Here is a tiny trained network, its code and every weight. The questions are about switching its units off for an input and a class, where a switched-off unit gives its printed mean instead of its output.

import numpy as np


def w(rows, s, z=0):
    codes = np.array(rows[::2]) - 128.0
    scale = np.full(codes.shape[1], s)
    scale[-1] = z or s
    return codes * scale


def f(y):
    return y / 2 * (1 + np.tanh(0.7978845608 * (y + 0.044715 * y**3)))


def log_softmax(a):
    a = a - a.max(-1, keepdims=True)
    return a - np.log(np.exp(a).sum(-1, keepdims=True))


def net(x, mask):
    res = np.array(x, float).reshape(1, 5) / 4 @ E
    y = f(res @ A[0][:, :-1].T + A[0][:, -1])
    res = res + np.where(mask, y, B[0][:, -1]) @ B[0][:, :-1]
    return log_softmax(res[-1] @ U[:, :-1].T + U[:, -1])


A, B = {}, {}
E = w([
[134,71,225,213,158,49,112],'x0',
[76,93,78,177,178,141,84],'x1',
[124,97,108,40,208,78,162],'x2',
[144,65,98,126,96,105,128],'x3',
[2,172,109,94,74,87,134],'x4',
],0.0091)
A[0] = w([
[133,117,53,107,94,177,203,90],'n0',
[179,138,70,56,185,47,243,106],'n1',
[173,163,70,81,123,193,128,42],'n2',
[144,101,209,91,50,57,158,201],'n3',
[33,230,168,112,150,116,152,129],'n4',
[139,82,128,12,182,102,170,3],'n5',
[143,119,98,192,27,152,138,77],'n6',
[154,151,153,177,25,167,60,26],'n7',
[145,172,80,91,119,176,117,59],'n8',
[116,137,44,59,115,180,114,161],'n9',
[155,104,78,128,196,152,110,132],'n10',
[105,90,143,56,182,90,128,82],'n11',
[166,183,195,57,98,173,173,134],'n12',
[63,105,75,156,184,152,85,142],'n13',
[14,134,214,102,63,103,131,41],'n14',
[235,143,135,151,165,212,95,41],'n15',
[2,98,59,145,27,86,144,53],'n16',
[141,197,166,158,47,168,58,19],'n17',
[178,156,160,68,57,104,197,233],'n18',
],0.0091,0.0038)
B[0] = w([
[123,132,204,147,183,91,66,202],'n0',
[64,100,136,127,86,205,118,234],'n1',
[148,64,173,161,180,70,89,199],'n2',
[159,169,106,182,120,89,67,222],'n3',
[172,70,120,139,132,136,223,218],'n4',
[86,86,155,107,140,226,104,200],'n5',
[2,121,194,111,106,190,150,186],'n6',
[64,128,193,109,108,174,135,191],'n7',
[167,89,217,161,127,67,112,187],'n8',
[165,106,170,219,175,98,108,254],'n9',
[168,176,103,134,63,173,186,184],'n10',
[36,119,174,144,110,208,109,183],'n11',
[156,229,136,229,62,128,116,205],'n12',
[103,169,7,231,46,131,76,194],'n13',
[168,78,165,124,114,107,158,208],'n14',
[188,22,86,53,116,140,219,205],'n15',
[216,59,120,95,107,118,211,246],'n16',
[106,168,165,85,165,222,111,182],'n17',
[137,177,31,180,114,139,151,239],'n18',
],0.0077)
U = w([
[208,72,85,72,114,132,244,69],'0',
[21,143,158,94,124,207,100,96],'1',
[147,101,194,198,191,32,43,108],'2',
[138,149,75,151,124,127,145,245],'3',
[139,192,2,190,74,138,101,136],'4',
[143,204,34,77,142,80,79,128],'5',
],0.0099,0.011)

Each question gives the input, the list of numbers given to net, and the class t.
The units are the neurons (one row each of A and B). Each row of codes is followed by its name. A weight is (code - 128) times the scale printed after its matrix; where a second scale follows, it is the last column's (A, B and U).
mask holds one flag per neuron, in row order. A switched-off neuron (its flag False) gives its mean, the last column of its row in B, instead of its output. The means were averaged over made-up inputs and are rounded, as every weight is.
A unit's drop is (log p(t) with every unit on - log p(t) with that unit switched off) / (log p(t) with every unit on - log p(t) with every unit switched off).
The circuit of an input: a set's keep is (log p(t) with only the set's units on - log p(t) with every unit switched off) / (log p(t) with every unit on - log p(t) with every unit switched off). Starting from the 12 units with the biggest drops (on a tie, the unit counted first), units are removed one at a time, each time the one whose removal leaves the highest keep (on an exact tie, the one counted first), for as long as the keep stays at least 0.8.
circuit, biggest first: the units of the circuit, biggest drop first
unit that matters most: the unit with the biggest drop
top k neurons: the k neurons with the biggest drops, biggest first
drop when u is switched off: that unit's drop, to one decimal
input [1,-6,7,-3,2], class 1: top 2 neurons	[n5 n1]
input [-4,4,-3,-1,-5], class 0: unit that matters most	n15
input [2,-2,-6,-2,6], class 0: circuit, biggest first	[n16 n4]
input [3,-8,-7,4,8], class 0: top 2 neurons	[n16 n14]
input [-1,5,0,-8,8], class 0: circuit, biggest first	[n4 n16]
input [0,-8,1,-4,8], class 0: top 2 neurons	[n4 n14]
input [-8,-5,0,0,-6], class 2: circuit, biggest first	[n2 n0]
input [-7,6,7,-2,-1], class 1: top 4 neurons	[n1 n5 n11 n10]
input [5,-1,-5,0,4], class 1: top 2 neurons	[n9 n7]
input [-4,-8,1,5,1], class 4: top 2 neurons	[n18 n12]
input [-6,-7,-8,-7,-7], class 1: top 3 neurons	[n17 n7 n6]
input [-2,0,7,6,-6], class 1: top 2 neurons	[n1 n5]
input [5,7,1,0,0], class 4: circuit, biggest first	[n13 n0]
input [-6,1,-3,0,-7], class 0: circuit, biggest first	[n15]
input [-3,-3,-8,7,6], class 1: top 3 neurons	[n6 n7 n17]
input [-5,-7,1,-5,-3], class 4: top 2 neurons	[n12 n18]
input [6,-8,6,0,-1], class 4: top 2 neurons	[n3 n18]
input [-8,-6,-5,4,-5], class 2: top 3 neurons	[n2 n0 n8]
input [4,-8,-4,-8,8], class 0: top 4 neurons	[n4 n14 n13 n16]
input [-5,5,5,-4,8], class 0: circuit, biggest first	[n16]
input [-4,5,7,3,-1], class 1: drop when n5 is switched off	0.1
input [6,-8,-1,-4,-3], class 4: drop when n12 is switched off	0.1
input [-2,8,1,-2,-5], class 4: drop when n13 is switched off	0.9
